Below are the code and all the weights of a small trained network. Each question names an input and a target symbol and asks about switching units off, where a switched-off unit gives its printed mean instead of its output.

import numpy as np


def w(rows, s, z=0):
    codes = np.array(rows[::2]) - 128.0
    scale = np.full(codes.shape[1], s)
    scale[-1] = z or s
    return codes * scale


def norm(h):
    return h / np.sqrt((h * h).mean(-1, keepdims=True) + 1e-5)


def f(y):
    return np.maximum(y, 0)


def softmax(a):
    e = np.exp(a - a.max(-1, keepdims=True))
    return e / e.sum(-1, keepdims=True)


def log_softmax(a):
    a = a - a.max(-1, keepdims=True)
    return a - np.log(np.exp(a).sum(-1, keepdims=True))


def net(x, mask):
    ids = ['αγεζξπσφψ'.index(c) for c in x.split()]
    T = len(ids)
    res = E[ids] + P[:T]
    r = norm(res)
    for j in range(2):
        rows = slice(4 * j, 4 * j + 4)
        q, k, v = (r @ M[0][rows].T for M in (Q, K, V))
        z = softmax(np.where(np.tri(T) > 0, q @ k.T / 4**0.5, -1e9)) @ v
        o = O[0][rows]
        res = res + np.where(mask[j], z, o[:, -1]) @ o[:, :-1]
    y = f(norm(res) @ A[0][:, :-1].T + A[0][:, -1])
    res = res + np.where(mask[2:10], y, B[0][:, -1]) @ B[0][:, :-1]
    return log_softmax(norm(res)[-1] @ U[:, :-1].T + U[:, -1])


Q, K, V, O, A, B = {}, {}, {}, {}, {}, {}
E = w([
[63,67,91,116,123,118,50,184,136,156,125,115],'α',
[191,114,178,99,95,120,128,59,150,125,108,80],'γ',
[163,83,167,178,212,27,114,162,156,58,95,166],'ε',
[119,53,185,167,76,117,202,154,47,94,183,90],'ζ',
[122,162,63,144,52,107,103,213,137,118,135,181],'ξ',
[136,125,50,73,164,135,79,207,167,60,178,104],'π',
[73,184,146,145,170,160,40,185,132,82,179,138],'σ',
[83,167,105,155,76,161,59,200,151,158,181,63],'φ',
[118,112,251,101,121,112,90,201,205,202,186,169],'ψ',
],0.023)
P = w([
[17,142,69,176,169,185,170,222,120,107,100,174],'0',
[120,104,61,187,162,139,94,163,92,145,183,129],'1',
[140,87,83,183,148,136,100,143,111,132,188,116],'2',
[137,86,107,183,129,131,111,144,117,120,173,133],'3',
[148,81,111,168,117,127,108,136,136,114,178,123],'4',
[166,75,124,175,127,131,103,115,138,116,189,114],'5',
[156,112,120,149,107,88,106,118,123,99,189,99],'6',
[166,114,138,142,99,81,116,128,116,99,170,101],'7',
[181,96,150,137,77,92,118,133,134,104,162,96],'8',
[170,111,150,117,64,58,117,121,131,94,159,99],'9',
[165,125,174,102,75,58,108,123,100,87,149,91],'10',
[163,118,174,72,83,31,107,103,84,89,160,88],'11',
[161,142,199,61,54,10,102,123,92,69,138,95],'12',
[165,133,200,58,63,30,114,116,96,83,141,105],'13',
],0.013)
Q[0] = w([
[148,62,165,165,94,73,93,141,121,39,172,54],'h1',
[210,109,150,112,55,119,62,179,155,52,221,61],'h1',
[90,193,174,91,245,187,210,46,116,244,7,191],'h1',
[162,83,154,102,89,49,37,173,214,99,219,118],'h1',
[143,52,179,200,141,74,124,147,122,77,217,127],'h2',
[130,95,161,133,61,55,135,150,167,186,153,123],'h2',
[190,67,198,167,74,58,113,130,95,19,195,53],'h2',
[161,107,163,195,131,131,237,52,62,89,2,103],'h2',
],0.01)
K[0] = w([
[160,119,188,100,112,113,130,75,136,101,105,97],'h1',
[180,138,201,105,114,103,146,84,127,121,114,107],'h1',
[90,150,50,148,157,177,104,174,134,122,154,135],'h1',
[177,138,193,90,108,111,142,66,146,129,94,113],'h1',
[105,147,118,114,132,151,135,100,152,95,47,122],'h2',
[103,142,114,117,85,137,124,109,144,153,59,123],'h2',
[122,150,129,129,136,200,145,99,178,113,1,128],'h2',
[89,169,49,141,157,138,98,137,121,127,89,131],'h2',
],0.018)
V[0] = w([
[118,175,137,73,95,179,58,116,155,251,152,117],'h1',
[144,164,123,124,80,52,95,129,102,88,116,178],'h1',
[176,107,56,82,221,74,26,121,183,153,47,148],'h1',
[199,152,162,141,153,109,144,78,155,163,148,192],'h1',
[121,34,125,128,134,114,117,116,123,158,55,85],'h2',
[112,188,111,200,29,129,81,116,132,193,136,90],'h2',
[130,143,142,142,141,190,143,144,162,86,120,47],'h2',
[177,179,80,109,164,113,82,83,79,68,148,99],'h2',
],0.012)
O[0] = w([
[101,145,182,72,99,199,129,111,239,213,139,131,37],'h1',
[167,153,121,148,180,195,157,99,79,148,117,126,148],'h1',
[152,96,90,119,167,122,127,160,207,146,3,194,9],'h1',
[123,235,89,128,178,137,38,176,122,100,98,128,235],'h1',
[130,152,133,149,125,111,56,144,49,130,92,56,197],'h2',
[142,142,71,135,84,204,70,165,116,84,101,205,109],'h2',
[117,140,113,147,72,138,163,47,35,112,198,129,236],'h2',
[56,161,154,163,65,127,45,97,225,78,111,113,1],'h2',
],0.011,0.0054)
A[0] = w([
[7,152,206,213,137,113,145,6,147,150,134,154,3],'n1',
[93,159,168,71,91,157,97,154,119,211,183,129,61],'n2',
[155,83,163,27,186,141,136,190,175,127,173,177,93],'n3',
[67,173,112,141,152,127,112,214,119,156,134,137,127],'n4',
[118,117,96,83,108,94,191,95,178,74,152,151,33],'n5',
[157,169,142,139,113,144,92,125,142,63,107,77,145],'n6',
[73,126,186,130,159,41,109,131,148,168,118,70,87],'n7',
[137,153,116,141,213,56,156,157,86,127,63,120,60],'n8',
],0.014,0.0063)
B[0] = w([
[39,196,49,178,183,88,161,111,76,87,76,149,145],'n1',
[134,168,125,102,191,109,130,192,158,91,93,92,240],'n2',
[113,181,169,73,138,79,114,115,102,170,135,84,249],'n3',
[169,176,147,74,118,105,4,58,130,105,135,151,232],'n4',
[228,86,167,147,132,111,82,81,194,89,114,99,146],'n5',
[108,146,130,167,134,140,57,111,134,210,105,137,254],'n6',
[102,176,102,108,95,198,140,119,149,143,167,167,171],'n7',
[141,100,91,182,147,192,154,217,148,81,91,73,204],'n8',
],0.015,0.0095)
U = w([
[146,100,94,175,154,100,110,190,94,57,77,102,98],'α',
[96,103,169,143,65,87,138,123,15,74,217,71,74],'γ',
[81,116,115,102,67,242,145,141,174,93,177,52,103],'ε',
[41,38,171,171,100,124,118,122,109,219,100,141,251],'ζ',
[116,172,148,25,173,50,102,166,103,121,166,122,52],'ξ',
[19,160,83,138,142,86,121,63,159,74,163,176,140],'π',
[182,53,160,123,86,90,110,69,188,71,166,108,118],'σ',
[161,106,126,111,115,184,132,111,102,124,169,255,202],'φ',
[176,141,112,188,137,178,100,19,86,221,129,94,150],'ψ',
],0.0059,0.0026)

Each question gives the input, a string of symbols that net reads in full, and the target symbol t.
The units are the heads (4 rows each of Q, K, V and O) and the neurons (one row each of A and B). Each row of codes is followed by its name. A weight is (code - 128) times the scale printed after its matrix; where a second scale follows, it is the last column's (O, A, B and U).
mask holds one flag per unit, heads first, then neurons. A switched-off unit (its flag False) gives its mean, the last column of its rows in O or B, instead of its output. The means were averaged over made-up inputs and are rounded, as every weight is.
A unit's drop is (log p(t) with every unit on - log p(t) with that unit switched off) / (log p(t) with every unit on - log p(t) with every unit switched off).
The circuit of an input: a set's keep is (log p(t) with only the set's units on - log p(t) with every unit switched off) / (log p(t) with every unit on - log p(t) with every unit switched off). Starting from all 10 units, units are removed one at a time, each time the one whose removal leaves the highest keep (on an exact tie, the one counted first), for as long as the keep stays at least 0.8.
circuit, biggest first: the units of the circuit, biggest drop first
unit that matters most: the unit with the biggest drop
top k neurons: the k neurons with the biggest drops, biggest first
which heads matter: for each layer, one digit per head in row order, 1 if its drop is at least 0.15 and else 0, layers parted by /
drop when u is switched off: that unit's drop, to one decimal
input ε γ ψ π π ζ, target ε: which heads matter => 11
input ψ ξ φ φ, target ξ: which heads matter => 11
input π ξ ψ σ ε π σ π ξ, target α: circuit, biggest first => [h1]
input γ ψ ζ σ, target γ: circuit, biggest first => [h1 h2]
input α γ ψ γ ξ π ξ γ, target α: which heads matter => 01
input ξ γ ψ ψ ψ σ ζ, target ξ: circuit, biggest first => [h1 h2 n3]
input φ ψ γ ε ε π ξ α π φ ζ ζ, target φ: circuit, biggest first => [h2 h1]
input γ ψ π ξ ψ ζ π π, target γ: circuit, biggest first => [h2 h1]
input ψ π π π ξ φ ψ ψ ζ ε ψ γ, target ψ: top 2 neurons => [n2 n6]
input π γ σ ξ ξ ξ π α π ψ ψ ε, target π: which heads matter => 01
input π φ ε φ ξ ξ ξ γ, target π: which heads matter => 01
input ε ψ φ ψ ζ π σ π σ, target γ: which heads matter => 10
input γ ζ φ γ ψ ζ ε ε ζ π γ ψ π, target γ: which heads matter => 01
input π ξ π ξ, target φ: which heads matter => 11
input ξ ε γ, target ξ: unit that matters most => h2
input φ ξ γ, target φ: which heads matter => 01
input π π π π ψ φ ψ γ ψ π ζ, target π: circuit, biggest first => [h2 n1]
input π γ ζ ξ γ ψ γ σ ψ ζ ψ ζ, target π: which heads matter => 11
input σ π α φ α γ, target σ: drop when h2 is switched off => 1.8
input ξ π α, target ζ: drop when h1 is switched off => 1.2
